Below are the code and all the weights of a small trained network. Each question names an input and a target symbol and asks about switching units off, where a switched-off unit gives its printed mean instead of its output.

import numpy as np


def w(rows, s, z=0):
    codes = np.array(rows[::2]) - 128.0
    scale = np.full(codes.shape[1], s)
    scale[-1] = z or s
    return codes * scale


def f(y):
    return y / 2 * (1 + np.tanh(0.7978845608 * (y + 0.044715 * y**3)))


def softmax(a):
    e = np.exp(a - a.max(-1, keepdims=True))
    return e / e.sum(-1, keepdims=True)


def log_softmax(a):
    a = a - a.max(-1, keepdims=True)
    return a - np.log(np.exp(a).sum(-1, keepdims=True))


def net(x, mask):
    ids = ['ΓΛΞΦΩητ'.index(c) for c in x.split()]
    T = len(ids)
    res = E[ids] + P[:T]
    u = 0
    for l in range(2):
        q, k, v = (res @ M[l].T for M in (Q, K, V))
        z = softmax(np.where(np.tri(T) > 0, q @ k.T / 2**0.5, -1e9)) @ v
        res = res + np.where(mask[u], z, O[l][:, -1]) @ O[l][:, :-1]
        u += 1
        y = f(res @ A[l][:, :-1].T + A[l][:, -1])
        res = res + np.where(mask[u : u + 12], y, B[l][:, -1]) @ B[l][:, :-1]
        u += 12
    return log_softmax(res[-1] @ U[:, :-1].T + U[:, -1])


Q, K, V, O, A, B = {}, {}, {}, {}, {}, {}
E = w([
[92,93,188],'Γ',
[220,64,253],'Λ',
[150,56,56],'Ξ',
[78,99,73],'Φ',
[152,184,112],'Ω',
[227,167,77],'η',
[108,65,60],'τ',
],0.015)
P = w([
[167,178,237],'0',
[176,136,188],'1',
[191,157,130],'2',
[217,168,90],'3',
[227,175,59],'4',
[238,189,35],'5',
[237,193,2],'6',
],0.0028)
Q[0] = w([
[31,7,167],'L0H0',
[107,38,60],'L0H0',
],0.015)
K[0] = w([
[252,28,95],'L0H0',
[165,20,227],'L0H0',
],0.014)
V[0] = w([
[89,123,73],'L0H0',
[228,1,52],'L0H0',
],0.0076)
O[0] = w([
[122,35,95,97],'L0H0',
[164,137,2,254],'L0H0',
],0.0089,0.0054)
A[0] = w([
[129,111,132,92],'L0N0',
[137,119,148,59],'L0N1',
[44,155,93,139],'L0N2',
[85,122,123,41],'L0N3',
[95,165,128,120],'L0N4',
[95,104,127,91],'L0N5',
[114,98,133,113],'L0N6',
[116,134,127,175],'L0N7',
[6,108,96,3],'L0N8',
[98,101,144,85],'L0N9',
[126,137,115,37],'L0N10',
[138,129,147,95],'L0N11',
],0.023,0.0033)
B[0] = w([
[108,123,125,115],'L0N0',
[89,172,81,105],'L0N1',
[221,146,123,250],'L0N2',
[176,151,112,88],'L0N3',
[70,154,127,111],'L0N4',
[173,106,105,117],'L0N5',
[112,104,115,129],'L0N6',
[118,119,153,129],'L0N7',
[3,161,95,225],'L0N8',
[164,85,83,100],'L0N9',
[147,138,62,144],'L0N10',
[95,165,100,117],'L0N11',
],0.02,0.002)
Q[1] = w([
[154,2,142],'L1H0',
[243,109,249],'L1H0',
],0.0093)
K[1] = w([
[200,7,78],'L1H0',
[158,78,255],'L1H0',
],0.0097)
V[1] = w([
[76,254,105],'L1H0',
[146,112,29],'L1H0',
],0.0067)
O[1] = w([
[134,218,77,138],'L1H0',
[75,144,254,254],'L1H0',
],0.006,0.0064)
A[1] = w([
[62,157,107,1],'L1N0',
[124,125,128,137],'L1N1',
[90,185,234,73],'L1N2',
[103,44,164,65],'L1N3',
[83,159,70,132],'L1N4',
[35,114,161,148],'L1N5',
[146,75,131,149],'L1N6',
[143,121,111,112],'L1N7',
[136,98,180,120],'L1N8',
[85,47,95,103],'L1N9',
[58,116,253,121],'L1N10',
[161,109,148,142],'L1N11',
],0.015,0.0061)
B[1] = w([
[254,145,30,169],'L1N0',
[119,123,129,132],'L1N1',
[214,90,250,147],'L1N2',
[215,77,116,210],'L1N3',
[79,74,171,254],'L1N4',
[73,158,133,173],'L1N5',
[100,149,21,222],'L1N6',
[131,140,157,149],'L1N7',
[64,142,134,159],'L1N8',
[153,127,209,241],'L1N9',
[25,229,188,166],'L1N10',
[185,160,84,180],'L1N11',
],0.018,0.0049)
U = w([
[182,26,130,43],'Γ',
[166,137,227,73],'Λ',
[65,162,51,117],'Ξ',
[63,247,145,196],'Φ',
[79,63,171,252],'Ω',
[150,217,135,51],'η',
[165,254,112,154],'τ',
],0.0072,0.0039)

Each question gives the input, a string of symbols that net reads in full, and the target symbol t.
The units are the heads (2 rows each of Q, K, V and O) and the neurons (one row each of A and B). Each row of codes is followed by its name. A weight is (code - 128) times the scale printed after its matrix; where a second scale follows, it is the last column's (O, A, B and U).
mask holds one flag per unit, layer by layer, with each layer's heads first. A switched-off unit (its flag False) gives its mean, the last column of its rows in O or B, instead of its output. The means were averaged over made-up inputs and are rounded, as every weight is.
A unit's drop is (log p(t) with every unit on - log p(t) with that unit switched off) / (log p(t) with every unit on - log p(t) with every unit switched off).
The circuit of an input: a set's keep is (log p(t) with only the set's units on - log p(t) with every unit switched off) / (log p(t) with every unit on - log p(t) with every unit switched off). Starting from the 12 units with the biggest drops (on a tie, the unit counted first), units are removed one at a time, each time the one whose removal leaves the highest keep (on an exact tie, the one counted first), for as long as the keep stays at least 0.8.
units of the circuit, in order: the units of the circuit, biggest drop first
unit that matters most: the unit with the biggest drop
top k neurons: the k neurons with the biggest drops, biggest first
k most important neurons of layer l: the k neurons of layer l with the biggest drops, biggest first
drop when u is switched off: that unit's drop, to one decimal
input Φ Ξ Λ, target Φ: top 2 neurons : L0N1; L0N11
input Λ Γ Γ, target Λ: unit that matters most : L0H0
input Ξ Ξ τ Λ, target Ξ: top 2 neurons : L0N8; L1N6
input τ Γ Φ Φ, target Ξ: units of the circuit, in order : L0N8; L1N0; L1N4; L1N5
input Ξ Φ Γ Φ Φ Λ, target Φ: top 3 neurons : L0N1; L1N10; L0N11
input η Γ Ξ Ξ τ τ Γ, target Γ: top 2 neurons : L1N10; L0N8
input η τ Φ, target Ξ: top 4 neurons : L0N8; L1N4; L1N0; L1N9
input Ξ Γ Φ τ Ξ, target Φ: units of the circuit, in order : L0H0; L1N10; L0N2; L1H0
input Ξ η Ξ Λ η Ξ Λ, target τ: units of the circuit, in order : L1N4; L1N11
input τ Γ η Ω, target Λ: top 3 neurons : L1N2; L1N6; L0N8
input η Ξ Γ Γ Ξ, target Φ: 2 most important neurons of layer 0 : L0N2; L0N10
input Φ Φ Ω Γ Γ Ξ, target Γ: 2 most important neurons of layer 1 : L1N3; L1N10
input η η Γ, target Φ: 2 most important neurons of layer 0 : L0N2; L0N10
input τ Γ Γ, target Φ: top 3 neurons : L1N10; L0N2; L1N5
input Γ Ξ η Γ, target Γ: top neuron : L0N8
input Ξ Γ Ξ Γ Γ Ω, target Λ: drop when L1N6 is switched off : 0.3
input Ξ Ξ Ξ Λ, target Ξ: drop when L1N6 is switched off : 0.3
input τ Φ Ω Ξ Ξ, target Γ: drop when L0N3 is switched off : 0.0
input Γ Ξ τ, target Ω: drop when L0N8 is switched off : 1.8
